Here is a tiny trained network, its code and every weight. The questions are about switching its units off for an input and a class, where a switched-off unit gives its printed mean instead of its output.

import numpy as np


def w(rows, s, z=0):
    codes = np.array(rows[::2]) - 128.0
    scale = np.full(codes.shape[1], s)
    scale[-1] = z or s
    return codes * scale


def f(y):
    return np.maximum(y, 0)


def log_softmax(a):
    a = a - a.max(-1, keepdims=True)
    return a - np.log(np.exp(a).sum(-1, keepdims=True))


def net(x, mask):
    res = np.array(x, float).reshape(1, 4) / 4 @ E
    y = f(res @ A[0][:, :-1].T + A[0][:, -1])
    res = res + np.where(mask, y, B[0][:, -1]) @ B[0][:, :-1]
    return log_softmax(res[-1] @ U[:, :-1].T + U[:, -1])


A, B = {}, {}
E = w([
[100,202,207,205,120,98,169,148,67],'x0',
[119,130,151,126,125,122,104,122,162],'x1',
[116,101,193,92,123,160,10,86,43],'x2',
[95,107,156,42,145,59,238,133,104],'x3',
],0.012)
A[0] = w([
[121,126,159,43,110,118,161,141,126,161],'neuron 0',
[114,138,135,90,162,119,146,127,127,165],'neuron 1',
[110,125,87,121,122,119,117,124,119,149],'neuron 2',
[119,113,162,61,149,79,170,126,113,132],'neuron 3',
[124,152,142,124,129,162,151,116,127,64],'neuron 4',
[127,105,150,83,137,115,103,128,93,54],'neuron 5',
[146,105,162,55,125,108,183,94,115,164],'neuron 6',
[131,117,141,116,146,129,143,156,124,30],'neuron 7',
[122,147,106,139,125,135,146,122,149,31],'neuron 8',
[123,84,185,72,130,144,56,111,42,4],'neuron 9',
[131,138,101,108,106,142,145,149,134,45],'neuron 10',
[126,169,235,239,117,98,168,116,78,106],'neuron 11',
[142,133,89,194,128,121,229,122,240,7],'neuron 12',
[129,142,87,158,139,91,159,131,176,4],'neuron 13',
[141,128,49,248,127,162,53,130,142,161],'neuron 14',
[131,124,103,199,140,157,95,114,129,174],'neuron 15',
[126,127,87,56,128,167,107,144,156,73],'neuron 16',
[118,128,142,109,116,114,136,118,136,207],'neuron 17',
[139,101,36,60,153,117,80,106,158,102],'neuron 18',
[130,126,158,89,153,141,149,126,132,171],'neuron 19',
[121,106,174,113,137,134,131,134,157,180],'neuron 20',
[153,90,68,36,108,139,108,112,162,101],'neuron 21',
[121,157,142,120,128,129,113,125,156,86],'neuron 22',
[127,84,68,66,129,142,103,122,154,76],'neuron 23',
[159,136,150,96,102,105,86,142,112,57],'neuron 24',
[109,127,96,147,125,101,94,127,128,140],'neuron 25',
[124,150,211,204,142,115,158,124,109,48],'neuron 26',
[128,101,135,148,109,104,108,128,158,124],'neuron 27',
[144,150,156,77,132,153,85,115,78,12],'neuron 28',
[110,112,149,61,118,102,179,120,119,144],'neuron 29',
[139,121,95,153,125,128,118,132,104,111],'neuron 30',
[144,141,76,209,128,150,72,118,129,162],'neuron 31',
[126,122,186,27,121,107,193,131,127,167],'neuron 32',
[127,153,155,115,135,121,103,136,89,53],'neuron 33',
[116,150,148,137,146,116,124,128,128,126],'neuron 34',
],0.016,0.0029)
B[0] = w([
[138,153,133,113,130,128,110,112,169,186],'neuron 0',
[127,133,137,125,110,140,110,128,157,162],'neuron 1',
[126,124,145,135,126,128,135,131,127,144],'neuron 2',
[143,150,139,141,112,128,110,128,200,201],'neuron 3',
[132,119,135,125,131,120,134,121,118,137],'neuron 4',
[99,118,80,129,126,114,113,120,110,166],'neuron 5',
[138,145,132,123,117,126,108,119,186,195],'neuron 6',
[116,124,135,126,130,126,123,115,139,140],'neuron 7',
[115,137,104,148,116,128,119,137,114,149],'neuron 8',
[106,120,9,144,129,118,95,102,61,225],'neuron 9',
[124,133,125,131,128,128,121,132,117,145],'neuron 10',
[131,90,236,128,134,142,196,155,81,254],'neuron 11',
[94,112,4,130,132,115,92,105,41,247],'neuron 12',
[122,117,64,147,117,121,112,118,87,183],'neuron 13',
[151,168,138,108,135,128,88,103,231,242],'neuron 14',
[135,148,137,115,121,131,114,122,189,188],'neuron 15',
[126,118,168,137,104,142,157,159,100,180],'neuron 16',
[139,126,117,124,119,141,126,125,140,151],'neuron 17',
[122,108,215,120,143,120,169,148,76,213],'neuron 18',
[141,135,126,140,122,134,116,121,147,157],'neuron 19',
[141,140,122,121,124,126,134,124,136,148],'neuron 20',
[126,103,204,123,152,123,176,152,89,211],'neuron 21',
[139,129,122,134,121,139,139,127,131,137],'neuron 22',
[134,111,176,155,114,146,191,153,98,196],'neuron 23',
[128,129,84,128,130,116,122,143,117,155],'neuron 24',
[134,137,125,123,118,127,135,126,140,148],'neuron 25',
[132,111,185,120,134,128,168,162,89,206],'neuron 26',
[141,142,132,121,134,136,130,122,132,144],'neuron 27',
[114,134,53,139,124,121,123,126,96,181],'neuron 28',
[145,145,137,106,131,134,107,113,177,195],'neuron 29',
[119,131,134,125,118,129,125,118,147,145],'neuron 30',
[142,146,135,122,120,127,105,120,214,209],'neuron 31',
[144,157,144,126,143,139,96,117,204,217],'neuron 32',
[112,116,102,136,128,114,140,125,112,162],'neuron 33',
[135,122,135,122,131,132,139,146,123,150],'neuron 34',
],0.027,0.022)
U = w([
[200,196,160,104,133,134,82,97,254,218],'0',
[141,77,242,144,164,135,213,211,59,172],'1',
[72,116,8,180,136,73,89,94,49,2],'2',
],0.0085,0.0014)

Each question gives the input, the list of numbers given to net, and the class t.
The units are the neurons (one row each of A and B). Each row of codes is followed by its name. A weight is (code - 128) times the scale printed after its matrix; where a second scale follows, it is the last column's (A, B and U).
mask holds one flag per neuron, in row order. A switched-off neuron (its flag False) gives its mean, the last column of its row in B, instead of its output. The means were averaged over made-up inputs and are rounded, as every weight is.
A unit's drop is (log p(t) with every unit on - log p(t) with that unit switched off) / (log p(t) with every unit on - log p(t) with every unit switched off).
The circuit of an input: a set's keep is (log p(t) with only the set's units on - log p(t) with every unit switched off) / (log p(t) with every unit on - log p(t) with every unit switched off). Starting from the 12 units with the biggest drops (on a tie, the unit counted first), units are removed one at a time, each time the one whose removal leaves the highest keep (on an exact tie, the one counted first), for as long as the keep stays at least 0.8.
circuit, biggest first: the units of the circuit, biggest drop first
most important unit: the unit with the biggest drop
top k neurons: the k neurons with the biggest drops, biggest first
drop of u: that unit's drop, to one decimal
input [-5,6,7,2], class 2: circuit, biggest first -> [neuron 9]
input [-7,6,8,5], class 2: top 2 neurons -> [neuron 9; neuron 11]
input [8,-3,5,8], class 0: top 4 neurons -> [neuron 32; neuron 3; neuron 6; neuron 29]
input [-5,1,6,1], class 2: top 3 neurons -> [neuron 9; neuron 11; neuron 28]
input [5,7,1,5], class 0: top 2 neurons -> [neuron 32; neuron 18]
input [2,0,4,4], class 0: top 2 neurons -> [neuron 12; neuron 32]
input [-8,-2,8,-6], class 1: top 4 neurons -> [neuron 18; neuron 21; neuron 23; neuron 12]
input [2,-6,-8,8], class 0: top 4 neurons -> [neuron 32; neuron 3; neuron 29; neuron 9]
input [-1,1,6,6], class 0: top 4 neurons -> [neuron 12; neuron 32; neuron 3; neuron 6]
input [-7,6,2,5], class 1: top 2 neurons -> [neuron 21; neuron 18]
input [-5,0,-6,2], class 2: top 2 neurons -> [neuron 12; neuron 11]
input [-8,3,7,-4], class 1: top 2 neurons -> [neuron 18; neuron 21]
input [-4,2,7,-4], class 2: drop of neuron 9 -> 1.1
input [6,-1,8,-4], class 2: most important unit -> neuron 9
input [0,1,-2,0], class 2: drop of neuron 11 -> 0.1
input [-2,3,-5,3], class 2: drop of neuron 12 -> 1.2
